Here is a tiny trained network, its code and every weight. The questions are about switching its units off for an input and a target symbol, where a switched-off unit gives its printed mean instead of its output.

import numpy as np


def w(rows, s, z=0):
    codes = np.array(rows[::2]) - 128.0
    scale = np.full(codes.shape[1], s)
    scale[-1] = z or s
    return codes * scale


def softmax(a):
    e = np.exp(a - a.max(-1, keepdims=True))
    return e / e.sum(-1, keepdims=True)


def log_softmax(a):
    a = a - a.max(-1, keepdims=True)
    return a - np.log(np.exp(a).sum(-1, keepdims=True))


def net(x, mask):
    ids = ['ΔΦΩαβγεζηλστψ'.index(c) for c in x.split()]
    T = len(ids)
    res = E[ids] + P[:T]
    u = 0
    for l in range(3):
        r = res
        for j in range(2):
            rows = slice(3 * j, 3 * j + 3)
            q, k, v = (r @ M[l][rows].T for M in (Q, K, V))
            z = softmax(np.where(np.tri(T) > 0, q @ k.T / 3**0.5, -1e9)) @ v
            o = O[l][rows]
            res = res + np.where(mask[u + j], z, o[:, -1]) @ o[:, :-1]
        u += 2
    return log_softmax(res[-1] @ U[:, :-1].T + U[:, -1])


Q, K, V, O = {}, {}, {}, {}
E = w([
[192,108,101,119,118,172,126,91,113,93],'Δ',
[176,67,107,110,155,122,79,84,101,101],'Φ',
[180,54,134,133,121,115,125,106,121,110],'Ω',
[116,151,130,157,102,100,81,167,177,85],'α',
[80,127,115,196,99,130,73,114,121,141],'β',
[166,138,109,190,155,105,99,176,191,156],'γ',
[209,5,74,73,132,141,140,64,119,85],'ε',
[79,131,134,101,130,129,135,211,105,201],'ζ',
[154,34,78,132,102,187,95,102,156,138],'η',
[120,140,54,208,141,67,132,152,122,128],'λ',
[151,24,112,112,137,72,96,78,162,112],'σ',
[151,140,178,204,173,103,66,118,111,139],'τ',
[208,91,124,84,148,103,120,102,113,89],'ψ',
],0.016)
P = w([
[140,89,126,77,130,171,176,60,144,93],'0',
[185,78,108,81,95,141,107,104,87,112],'1',
[147,34,139,138,128,175,126,162,77,79],'2',
[97,63,157,137,160,196,190,123,132,77],'3',
[101,157,135,71,139,154,193,38,167,133],'4',
[171,174,96,65,73,94,100,71,114,166],'5',
[173,89,122,151,90,119,63,199,48,109],'6',
[46,57,198,205,197,197,182,192,137,64],'7',
[13,170,174,135,195,170,237,53,227,133],'8',
[78,196,110,90,104,54,104,42,205,223],'9',
[119,117,121,159,81,34,6,169,112,184],'10',
[23,76,183,236,173,112,98,229,140,123],'11',
],0.014)
Q[0] = w([
[82,148,154,132,171,155,195,84,191,115],'0.h1',
[139,189,95,98,88,101,100,100,154,181],'0.h1',
[113,161,115,123,110,123,133,77,127,149],'0.h1',
[2,136,233,169,177,179,198,191,121,135],'0.h2',
[156,70,109,158,128,122,140,107,59,164],'0.h2',
[143,110,152,90,132,125,88,85,134,145],'0.h2',
],0.071)
K[0] = w([
[153,173,99,88,72,86,87,90,137,168],'0.h1',
[152,97,110,141,90,125,93,182,88,121],'0.h1',
[180,116,148,110,90,110,89,172,112,150],'0.h1',
[1,95,140,164,147,182,159,223,167,153],'0.h2',
[153,135,169,131,158,158,108,111,85,166],'0.h2',
[110,136,142,180,108,117,158,105,97,111],'0.h2',
],0.075)
V[0] = w([
[54,154,99,123,130,61,164,95,33,54],'0.h1',
[121,119,203,113,85,122,120,119,126,120],'0.h1',
[173,98,215,196,3,87,240,112,119,168],'0.h1',
[124,132,140,134,96,109,133,124,125,127],'0.h2',
[138,130,121,120,149,136,125,136,118,130],'0.h2',
[113,145,107,111,141,113,132,131,118,109],'0.h2',
],0.011)
O[0] = w([
[150,103,254,162,12,118,220,111,129,170,1],'0.h1',
[124,128,138,108,158,145,126,153,129,163,128],'0.h1',
[36,122,181,18,199,149,46,142,98,122,71],'0.h1',
[126,122,135,132,130,148,133,113,143,133,60],'0.h2',
[125,129,130,131,127,114,125,137,131,126,157],'0.h2',
[123,138,135,113,114,131,137,116,131,137,43],'0.h2',
],0.006,0.0019)
Q[1] = w([
[123,222,177,34,133,154,226,253,62,223],'1.h1',
[95,155,153,85,99,128,158,176,117,118],'1.h1',
[166,102,108,134,121,140,100,130,210,87],'1.h1',
[47,195,84,123,70,92,181,169,88,110],'1.h2',
[130,93,127,123,123,145,110,129,158,129],'1.h2',
[80,201,85,122,89,110,170,178,79,140],'1.h2',
],0.056)
K[1] = w([
[227,3,98,29,137,178,166,54,118,81],'1.h1',
[147,94,122,92,117,158,147,103,126,95],'1.h1',
[125,162,142,154,129,124,109,159,157,139],'1.h1',
[186,38,106,62,106,193,154,80,127,81],'1.h2',
[115,146,118,148,108,113,110,151,128,124],'1.h2',
[179,41,113,59,139,122,150,69,104,90],'1.h2',
],0.046)
V[1] = w([
[157,141,102,126,90,92,132,169,231,28],'1.h1',
[56,139,177,86,18,207,50,97,144,50],'1.h1',
[19,106,68,198,96,77,142,22,2,78],'1.h1',
[39,121,52,74,72,73,192,196,106,121],'1.h2',
[96,130,112,126,92,156,124,110,85,121],'1.h2',
[133,100,135,85,110,168,127,146,165,135],'1.h2',
],0.0083)
O[1] = w([
[131,161,3,185,170,93,134,122,114,78,197],'1.h1',
[44,160,111,108,81,78,99,95,84,24,137],'1.h1',
[139,143,178,179,7,74,212,110,93,134,216],'1.h1',
[25,192,94,174,165,63,180,158,9,174,3],'1.h2',
[118,135,141,106,93,107,128,124,110,121,120],'1.h2',
[92,168,135,114,152,123,118,150,142,131,142],'1.h2',
],0.0064,0.0044)
Q[2] = w([
[85,123,153,145,151,206,224,113,152,109],'2.h1',
[190,204,79,60,48,85,86,118,123,212],'2.h1',
[99,216,140,75,175,113,186,4,220,157],'2.h1',
[53,90,192,157,207,213,216,118,168,85],'2.h2',
[129,154,128,68,109,93,87,93,131,209],'2.h2',
[171,27,148,184,126,148,74,254,41,73],'2.h2',
],0.048)
K[2] = w([
[154,173,89,53,102,84,86,62,165,170],'2.h1',
[146,29,127,166,110,132,31,227,56,75],'2.h1',
[225,159,74,106,42,82,22,174,58,194],'2.h1',
[126,238,113,60,105,76,130,17,173,206],'2.h2',
[126,91,147,176,103,122,120,188,94,100],'2.h2',
[30,111,180,168,198,192,255,87,216,67],'2.h2',
],0.047)
V[2] = w([
[116,66,105,156,128,55,126,163,189,142],'2.h1',
[184,208,136,49,153,121,222,216,135,86],'2.h1',
[156,163,200,124,181,35,118,118,176,40],'2.h1',
[211,182,177,153,197,149,136,60,61,120],'2.h2',
[138,74,162,129,171,2,83,110,135,177],'2.h2',
[120,48,99,49,143,77,200,156,136,107],'2.h2',
],0.017)
O[2] = w([
[107,52,126,84,162,163,215,83,115,61,167],'2.h1',
[122,138,40,86,24,113,73,113,141,163,2],'2.h1',
[196,177,107,15,97,103,168,134,133,90,185],'2.h1',
[192,139,121,98,134,13,57,91,69,159,153],'2.h2',
[152,47,98,121,66,110,103,254,90,82,62],'2.h2',
[64,103,132,97,145,100,222,138,221,138,237],'2.h2',
],0.009,0.0083)
U = w([
[145,102,63,118,73,86,159,130,155,163,102],'Δ',
[169,181,110,115,98,190,163,92,144,100,135],'Φ',
[189,124,147,132,141,110,124,127,105,97,113],'Ω',
[106,100,197,174,9,113,161,53,84,85,157],'α',
[111,150,14,180,158,110,111,109,125,17,171],'β',
[233,113,69,253,98,96,244,127,117,168,139],'γ',
[142,158,125,148,141,108,112,89,148,170,143],'ε',
[208,93,235,160,105,195,91,109,180,105,125],'ζ',
[185,99,59,164,240,164,117,147,181,145,82],'η',
[105,75,128,144,151,48,169,106,200,157,1],'λ',
[140,86,130,131,141,116,163,170,141,110,80],'σ',
[55,118,155,29,170,165,123,178,52,217,237],'τ',
[82,107,84,140,96,188,125,116,166,167,126],'ψ',
],0.0067,0.016)

Each question gives the input, a string of symbols that net reads in full, and the target symbol t.
The units are the heads (3 rows each of Q, K, V and O). Each row of codes is followed by its name. A weight is (code - 128) times the scale printed after its matrix; where a second scale follows, it is the last column's (O and U).
mask holds one flag per head, layer by layer. A switched-off head (its flag False) gives its mean, the last column of its rows in O, instead of its output. The means were averaged over made-up inputs and are rounded, as every weight is.
A unit's drop is (log p(t) with every unit on - log p(t) with that unit switched off) / (log p(t) with every unit on - log p(t) with every unit switched off).
The circuit of an input: a set's keep is (log p(t) with only the set's units on - log p(t) with every unit switched off) / (log p(t) with every unit on - log p(t) with every unit switched off). Starting from all 6 units, units are removed one at a time, each time the one whose removal leaves the highest keep (on an exact tie, the one counted first), for as long as the keep stays at least 0.8.
units of the circuit, in order: the units of the circuit, biggest drop first
unit that matters most: the unit with the biggest drop
which heads matter: for each layer, one digit per head in row order, 1 if its drop is at least 0.15 and else 0, layers parted by /
drop when u is switched off: that unit's drop, to one decimal
input ε α Φ Δ α Δ Δ Δ η, target β: which heads matter : 00 / 10 / 00
input ζ Ω β σ Δ α, target ζ: unit that matters most : 2.h1
input Δ Φ α σ Δ Ω ζ α σ Ω, target ψ: units of the circuit, in order : [2.h2, 2.h1]
input β β Ω τ Δ γ Δ ε Ω α, target β: which heads matter : 00 / 10 / 00
input Δ γ τ Φ α β Δ γ σ ζ σ Δ, target σ: which heads matter : 00 / 00 / 11
input α σ Δ τ β η α λ λ Δ, target γ: which heads matter : 10 / 11 / 00
input α σ Δ, target β: which heads matter : 00 / 11 / 00
input α ζ λ σ, target Φ: which heads matter : 00 / 10 / 11
input Δ λ λ α Δ τ Ω ε ψ Δ Δ, target λ: which heads matter : 00 / 00 / 01
input τ ζ σ Δ, target τ: units of the circuit, in order : [1.h2, 1.h1]
input α τ Δ, target Φ: which heads matter : 00 / 00 / 11
input ζ ζ σ τ α ζ Δ α α ζ σ α, target Φ: units of the circuit, in order : [2.h1, 2.h2]
input Δ α ζ β ζ Δ τ β γ Δ σ σ, target η: which heads matter : 00 / 11 / 00
input η α η, target β: unit that matters most : 1.h1
input η Δ ψ τ ζ η, target τ: units of the circuit, in order : [1.h1, 1.h2]
input α Ω ζ τ σ α σ σ Δ Δ ε, target σ: units of the circuit, in order : [2.h2, 2.h1]
input ζ ε Ω α β β ψ ζ σ ε Φ ε, target τ: which heads matter : 00 / 11 / 00
input Δ ε Ω λ σ β ψ σ Δ Δ, target Δ: units of the circuit, in order : [2.h1, 2.h2]
input τ β ε Δ σ, target ζ: which heads matter : 00 / 00 / 11
input Φ α τ Δ Ω, target ζ: units of the circuit, in order : [1.h2]
input λ Δ ε σ Δ τ σ α, target ε: which heads matter : 00 / 00 / 11
input λ γ Φ λ β, target β: which heads matter : 10 / 00 / 01
input λ α ζ ψ Δ α ζ ζ Δ τ Δ, target ψ: units of the circuit, in order : [2.h1, 2.h2]
input λ Δ ψ Δ Δ λ β Ω η, target α: units of the circuit, in order : [1.h1, 0.h1]
input β γ β η Δ Φ τ, target ζ: drop when 1.h1 is switched off : 0.4
input Δ ψ ζ τ α ζ Δ η α Ω, target β: drop when 1.h2 is switched off : 0.1
